[  2  10  -9   9 -17  28  23  -5 -14  12 -13 -39  20  11   0  -8 -11  16
   7  -2  11  -7   0  46 -21  -5   1   8  20   5 -31   3 -14  -5  -4  13
 -13  51 -19  -3 -21 -22   8 -30  -5 -26 -51  -1  15  51  -9 -27  28  -6
  32  16   7   1  -7 -11  20  13]
Z405
[  8   9  -3  -2   8  11   0  -4   2   1  -5 -11   6 -11  -9   5  -3  13
  -4   8  -9   8 -13   9   4  -1   7   4  11   8  10   6 -13   4  -3   1
  -6   3 -12   8   3 -10   6  -1 -12 -18  -1   6  -3  10   3  -4  -1  15
  13  13  10   3  -1   3  -3  15]
Z482
[  4   4   5   6   1   0   4  -3   5  -4   0 -12  -1  -6  -7   2  -5   9
   7  15   0  11  -7  21  -2  -6   5   6   8  10   7   1  -9  10  -2   7
  -7   4  -3  -2   0  -9   5  -5  -7 -12  -8  12  -1  18   8  -7   1   8
   9   8   8   7  -4  -5  -4   7]
Z482
[  2  -3   0 -13   2  13   1   6  -8   9 -14  -3  13   0  -5   0  -7   7
   0 -11  -3   7   3 -10   1   3  10  -8   4  -6  -8 -12  -6  -6   2  -1
  -9  15  -4   8 -11   8   1   5   5   2  -3  -2  10   5   0   3  10   7
  -3   1   3 -12   4  12  11   6]
Z998
[ -5  -5   0  -1  -4  10   8  -3 -16  16  -9  -8  17   9  -1  -9  -6  10
  12 -12  12   3  12  13 -11  18  12 -10   8  -5 -17 -21  -2   0 -11  13
 -14  17   2  10   0  -6  -2   3   7   5 -14  -5  22  18  -2 -13  20  -8
   8   2   8 -11  -5   1   8   3]
Z405
[  7  -4   2 -16  16  13  -4   8  -1  12 -17 -11  13 -13   6  -7 -10  18
   7  -9 -15  18   2  -7  10   5  27  -6   8   1   8 -26 -13   0 -12   8
 -28  21  -8  17   8  15   7  15   1   0  14   4  20   4  13  -3  12  15
  -5   5  12  -9   0  20  16  14]
Z998
[  6   8  -4   0  26  -1   1   2  10  -3  -2  -5  -8 -12  -4   0  -1  -6
  -2  12  -5   6   9   4   8  -2  -3   1   4   8  17  13  -8   4   2  -2
   2  -4  -4  -2   3 -14   7  -8  -7  -8   0   8  -8   1  -1   1  -6  10
  11   5  14  13   3  -5  -1  10]
Z482
[  1   1  -2  -4   0   4   2   0  -6   4  -8  -9   8   1  -2   6   1   7
   4  -1 -10   2  -4  21  -2  -2   5  -2   8  -1  -5  -6  -8   9   1   0
  -7   5  -4   5  -7  -2  -2  -1   5  -6 -12  -4  15   8   4  -6  10   2
   6   9   4  -3  -4   0   8   0]
Z405
[  5  -1  -1 -19   7  33  -4  20 -10   7 -24  -5  16  -6  -2   1  -5   6
 -14 -14 -12   3   5 -19   1   4  12  -8   7 -19  -6  -7  -3 -15   0 -12
 -24  24  -5  14  10   9   1   7  16   0   0  -3   9  -2  -6   1  15   0
  -4  -2  -1  -8  13  23  30   9]
Z998
[  4   3   0   9  13  -5   9  -3   5   4   3  -8   5  -6  -9   3  -8  12
  15  12  -2  10 -10  21   6  -2   5  12   8  16  11  -8 -16  18  -7  13
 -14   4  -6   2  -4  13   3   3 -25  -7  -7  19   9  21  12  -8   6  12
  13  12  14  11  -8   5  -6  25]
Z482
[ -2   5  -5   5  -2  -4  -4   4  13  -8   3  -3  -7 -14  -1   2  -5   6
  -5  12   1   3 -10   7   1   2  -6  13   2   8  12  15  -3  -5   1  -2
   5 -14  -2  -6   1 -10   4  -6 -11 -11   2   1 -12  -2  -9   6  -7  10
   6   1   9  14   3  -2 -18  -1]
Z482
[ -2  -4   4  -2  14   4   3  -1 -16  16  -7  -3  17   7  -9  -5  -5  13
  25 -12   2  22  15   8  -1   1  15  -7  -1  -6 -13 -29  -9  18 -12  20
 -23  21  -7  15  -2   9  -3  10   6   6  -2  -2  29  24  15 -10  23  -1
   2  -1   4 -17 -10   8  13  10]
Z405
[  0   0  -2  -9   5   4  -4   2  -5   3   1   4   0  -1  -1  -1  -2   0
  -5  -7   2   3  10 -15   2   3   6  -9  -2  -8   0 -16   2   3 -14  -3
 -11   7   2  10   4  12  -1   7   8   5  12  -2  10  -2   2   4   6  -1
  -8   9  -3  -3   5  10   7   4]
Z405
[  1   4   4  -9  36   3   3  13   4  20  -9 -18  13 -29 -14   8 -14  29
  31  12 -19  24 -15  23  10  -4  22  14  15  10  25 -28 -34  39 -13  23
 -34  13 -15  18   7   1   6  19 -17 -15  10  22  17  26  27  -9   8  29
  19  15  26  10  -6  11   1  39]
Z482
[  1   3   2 -11  11   9  -8   8  -2   7 -21   0   9  -5  -2   3  -3   9
  -3  -5 -13   7   2  -9   8   2  11   0  15  -6   7  -5  -9   0  -1   5
 -17  11   0   7   4   9  -2  14   2  -2  11   2   9   0   9  -3   6  10
  -5  -1   6   5   1  14   9   9]
Z998
